Below are the code and all the weights of a small trained network. Each question names an input and a class and asks about switching units off, where a switched-off unit gives its printed mean instead of its output.

import numpy as np


def w(rows, s, z=0):
    codes = np.array(rows[::2]) - 128.0
    scale = np.full(codes.shape[1], s)
    scale[-1] = z or s
    return codes * scale


def norm(h):
    return h / np.sqrt((h * h).mean(-1, keepdims=True) + 1e-5)


def f(y):
    return np.maximum(y, 0)


def log_softmax(a):
    a = a - a.max(-1, keepdims=True)
    return a - np.log(np.exp(a).sum(-1, keepdims=True))


def net(x, mask):
    res = np.array(x, float).reshape(1, 2) / 4 @ E
    u = 0
    for l in range(2):
        y = f(norm(res) @ A[l][:, :-1].T + A[l][:, -1])
        res = res + np.where(mask[u : u + 8], y, B[l][:, -1]) @ B[l][:, :-1]
        u += 8
    return log_softmax(norm(res)[-1] @ U[:, :-1].T + U[:, -1])


A, B = {}, {}
E = w([
[85,121,47,77,111,99,175,2],'x0',
[166,50,139,114,10,179,115,175],'x1',
],0.0084)
A[0] = w([
[88,177,75,99,254,84,158,144,37],'0.n0',
[115,110,113,94,163,21,197,113,3],'0.n1',
[97,144,130,106,119,54,127,117,81],'0.n2',
[208,145,156,84,203,116,46,233,125],'0.n3',
[151,130,114,170,149,100,184,89,116],'0.n4',
[116,186,137,157,108,116,165,73,225],'0.n5',
[122,178,148,147,110,160,79,61,128],'0.n6',
[103,201,153,198,108,145,81,210,181],'0.n7',
],0.0096,0.0012)
B[0] = w([
[204,147,82,211,147,63,100,171,233],'0.n0',
[77,116,223,90,183,168,216,197,197],'0.n1',
[137,172,155,156,78,126,142,186,165],'0.n2',
[60,60,161,141,98,103,45,171,254],'0.n3',
[92,140,86,143,47,147,159,132,171],'0.n4',
[173,241,154,122,162,190,141,87,184],'0.n5',
[127,108,191,143,144,211,146,152,148],'0.n6',
[76,18,100,227,130,52,1,134,236],'0.n7',
],0.0079,0.0086)
A[1] = w([
[142,135,54,163,150,166,152,86,116],'1.n0',
[171,103,83,133,103,112,89,155,209],'1.n1',
[11,124,133,160,180,98,170,141,206],'1.n2',
[184,63,145,134,64,122,110,110,255],'1.n3',
[147,114,72,132,166,96,136,133,14],'1.n4',
[95,106,186,109,64,215,183,150,136],'1.n5',
[181,133,190,112,120,72,152,132,74],'1.n6',
[102,136,147,167,145,127,73,111,112],'1.n7',
],0.011,0.002)
B[1] = w([
[136,124,115,134,174,155,222,167,162],'1.n0',
[56,71,144,254,79,109,99,162,218],'1.n1',
[153,28,111,177,108,136,63,159,204],'1.n2',
[152,111,146,195,175,128,64,174,255],'1.n3',
[71,154,161,113,156,128,109,115,138],'1.n4',
[94,137,166,89,131,91,73,76,218],'1.n5',
[163,146,97,80,183,189,114,63,139],'1.n6',
[168,99,85,48,102,103,91,121,190],'1.n7',
],0.0096,0.0092)
U = w([
[158,143,48,33,147,126,133,139,3],'0',
[53,151,182,8,161,152,137,41,81],'1',
[105,69,130,178,134,98,19,151,224],'2',
[165,214,118,162,213,166,235,164,160],'3',
],0.012,0.003)

Each question gives the input, the list of numbers given to net, and the class t.
The units are the neurons (one row each of A and B). Each row of codes is followed by its name. A weight is (code - 128) times the scale printed after its matrix; where a second scale follows, it is the last column's (A, B and U).
mask holds one flag per neuron, layer by layer. A switched-off neuron (its flag False) gives its mean, the last column of its row in B, instead of its output. The means were averaged over made-up inputs and are rounded, as every weight is.
A unit's drop is (log p(t) with every unit on - log p(t) with that unit switched off) / (log p(t) with every unit on - log p(t) with every unit switched off).
The circuit of an input: a set's keep is (log p(t) with only the set's units on - log p(t) with every unit switched off) / (log p(t) with every unit on - log p(t) with every unit switched off). Starting from the 12 units with the biggest drops (on a tie, the unit counted first), units are removed one at a time, each time the one whose removal leaves the highest keep (on an exact tie, the one counted first), for as long as the keep stays at least 0.8.
circuit, biggest first: the units of the circuit, biggest drop first
k most important neurons: the k neurons with the biggest drops, biggest first
k most important neurons of layer l: the k neurons of layer l with the biggest drops, biggest first
drop of u: that unit's drop, to one decimal
input [6,-1], class 3: 3 most important neurons : [0.n3, 0.n5, 0.n7]
input [8,6], class 1: circuit, biggest first : [0.n0, 0.n7, 1.n1, 1.n2]
input [8,-2], class 3: most important neuron : [0.n3]
input [6,0], class 1: 3 most important neurons : [0.n7, 0.n1, 1.n5]
input [7,0], class 1: 2 most important neurons : [0.n7, 0.n1]
input [6,5], class 1: 2 most important neurons of layer 0 : [0.n0, 0.n7]
input [4,3], class 1: 2 most important neurons : [0.n7, 0.n0]
input [8,5], class 1: 3 most important neurons of layer 0 : [0.n7, 0.n0, 0.n3]
input [8,0], class 1: 2 most important neurons : [0.n7, 0.n1]
input [3,1], class 1: 2 most important neurons : [0.n7, 0.n3]
input [0,-8], class 3: 2 most important neurons of layer 0 : [0.n7, 0.n3]
input [0,-7], class 3: 2 most important neurons : [0.n7, 0.n3]
input [4,-1], class 3: 2 most important neurons : [0.n3, 0.n5]
input [7,-2], class 3: drop of 0.n3 : 0.7
input [5,-6], class 3: drop of 1.n2 : 0.0
input [1,-4], class 3: drop of 0.n7 : 0.1
